Below is a small trained network, with its code and all its weights. Each question gives an input and a target symbol and asks what happens when units are switched off, that is, made to give their printed mean instead of their output.

import numpy as np


def w(rows, s, z=0):
    codes = np.array(rows[::2]) - 128.0
    scale = np.full(codes.shape[1], s)
    scale[-1] = z or s
    return codes * scale


def f(y):
    return np.maximum(y, 0)


def softmax(a):
    e = np.exp(a - a.max(-1, keepdims=True))
    return e / e.sum(-1, keepdims=True)


def log_softmax(a):
    a = a - a.max(-1, keepdims=True)
    return a - np.log(np.exp(a).sum(-1, keepdims=True))


def net(x, mask):
    ids = ['ΓΔΛΨαζημσω'.index(c) for c in x.split()]
    T = len(ids)
    res = E[ids] + P[:T]
    r = res
    for j in range(3):
        rows = slice(2 * j, 2 * j + 2)
        q, k, v = (r @ M[0][rows].T for M in (Q, K, V))
        z = softmax(np.where(np.tri(T) > 0, q @ k.T / 2**0.5, -1e9)) @ v
        o = O[0][rows]
        res = res + np.where(mask[j], z, o[:, -1]) @ o[:, :-1]
    y = f(res @ A[0][:, :-1].T + A[0][:, -1])
    res = res + np.where(mask[3:11], y, B[0][:, -1]) @ B[0][:, :-1]
    return log_softmax(res[-1] @ U[:, :-1].T + U[:, -1])


Q, K, V, O, A, B = {}, {}, {}, {}, {}, {}
E = w([
[189,94,178,128,136],'Γ',
[76,139,224,177,143],'Δ',
[157,140,128,247,142],'Λ',
[118,206,125,51,187],'Ψ',
[99,211,177,159,171],'α',
[150,118,129,66,194],'ζ',
[174,181,104,109,41],'η',
[169,129,125,145,205],'μ',
[112,104,196,103,156],'σ',
[107,130,184,53,161],'ω',
],0.016)
P = w([
[211,140,254,125,46],'0',
[122,117,122,135,140],'1',
[124,137,139,131,150],'2',
[132,145,145,130,157],'3',
[137,147,149,133,161],'4',
[144,146,154,130,162],'5',
[143,149,159,135,162],'6',
[149,148,159,137,164],'7',
[154,151,165,134,156],'8',
[159,154,169,140,164],'9',
],0.012)
Q[0] = w([
[157,94,194,211,32],'H0',
[219,44,156,86,69],'H0',
[32,23,46,101,55],'H1',
[114,187,64,201,99],'H1',
[193,63,92,145,124],'H2',
[255,216,233,120,112],'H2',
],0.009)
K[0] = w([
[215,144,156,149,3],'H0',
[129,111,51,111,60],'H0',
[44,118,24,117,172],'H1',
[137,146,74,86,91],'H1',
[121,82,164,175,205],'H2',
[181,139,215,112,95],'H2',
],0.012)
V[0] = w([
[158,82,101,173,35],'H0',
[186,129,115,48,4],'H0',
[105,2,156,53,152],'H1',
[197,88,131,251,117],'H1',
[37,229,166,112,172],'H2',
[95,43,251,254,166],'H2',
],0.0069)
O[0] = w([
[38,176,71,95,163,157],'H0',
[93,163,105,140,186,254],'H0',
[96,92,190,80,173,69],'H1',
[99,153,42,87,104,215],'H1',
[118,75,138,200,89,74],'H2',
[73,1,71,101,132,209],'H2',
],0.011,0.0066)
A[0] = w([
[187,127,184,80,52,119],'N0',
[104,166,71,157,29,253],'N1',
[81,140,153,51,182,170],'N2',
[153,74,226,147,216,90],'N3',
[254,177,104,74,188,159],'N4',
[204,89,171,193,14,157],'N5',
[162,133,194,33,108,119],'N6',
[175,171,195,162,32,171],'N7',
],0.0071,0.0041)
B[0] = w([
[186,193,161,189,141,151],'N0',
[75,122,150,143,68,251],'N1',
[96,157,129,97,198,216],'N2',
[88,147,233,69,67,169],'N3',
[221,97,49,100,115,255],'N4',
[117,118,114,254,148,163],'N5',
[181,203,151,145,189,159],'N6',
[66,81,128,92,22,175],'N7',
],0.0076,0.0072)
U = w([
[119,101,96,31,228,112],'Γ',
[45,176,221,131,131,99],'Δ',
[101,109,105,248,155,128],'Λ',
[201,220,101,168,169,4],'Ψ',
[140,144,189,165,69,128],'α',
[180,90,124,100,125,233],'ζ',
[88,134,77,44,2,129],'η',
[165,8,116,126,97,247],'μ',
[97,121,193,61,122,165],'σ',
[152,137,195,75,105,102],'ω',
],0.0072,0.0023)

Each question gives the input, a string of symbols that net reads in full, and the target symbol t.
The units are the heads (2 rows each of Q, K, V and O) and the neurons (one row each of A and B). Each row of codes is followed by its name. A weight is (code - 128) times the scale printed after its matrix; where a second scale follows, it is the last column's (O, A, B and U).
mask holds one flag per unit, heads first, then neurons. A switched-off unit (its flag False) gives its mean, the last column of its rows in O or B, instead of its output. The means were averaged over made-up inputs and are rounded, as every weight is.
A unit's drop is (log p(t) with every unit on - log p(t) with that unit switched off) / (log p(t) with every unit on - log p(t) with every unit switched off).
The circuit of an input: a set's keep is (log p(t) with only the set's units on - log p(t) with every unit switched off) / (log p(t) with every unit on - log p(t) with every unit switched off). Starting from all 11 units, units are removed one at a time, each time the one whose removal leaves the highest keep (on an exact tie, the one counted first), for as long as the keep stays at least 0.8.
circuit, biggest first: the units of the circuit, biggest drop first
unit that matters most: the unit with the biggest drop
k most important neurons: the k neurons with the biggest drops, biggest first
drop of u: that unit's drop, to one decimal
input Γ η Λ Δ μ η, target Γ: unit that matters most	H2
input Λ η Λ η μ α, target η: circuit, biggest first	[H1; H0]
input η α η Λ μ ζ, target Ψ: circuit, biggest first	[H2; N0; N6; H0]
input Δ Λ Ψ ω, target μ: circuit, biggest first	[H0; H2]
input η Λ η Δ, target Ψ: circuit, biggest first	[H2; H1]
input σ η Γ, target Γ: circuit, biggest first	[H0; N2; H1]
input η η Λ σ, target Ψ: circuit, biggest first	[H2; N1]
input ω α η α Δ η Γ, target Δ: 2 most important neurons	[N3; N4]
input η η μ, target Ψ: 2 most important neurons	[N0; N5]
input η α Γ η, target Ψ: drop of N6	-0.1
input η α Γ Λ σ Γ α Γ α, target α: drop of N7	0.9
input η Ψ η η η η η ζ μ, target Ψ: drop of N7	-0.3
input Δ Λ α α, target μ: drop of H2	0.5
input Δ Λ Γ, target μ: circuit, biggest first	[H2]
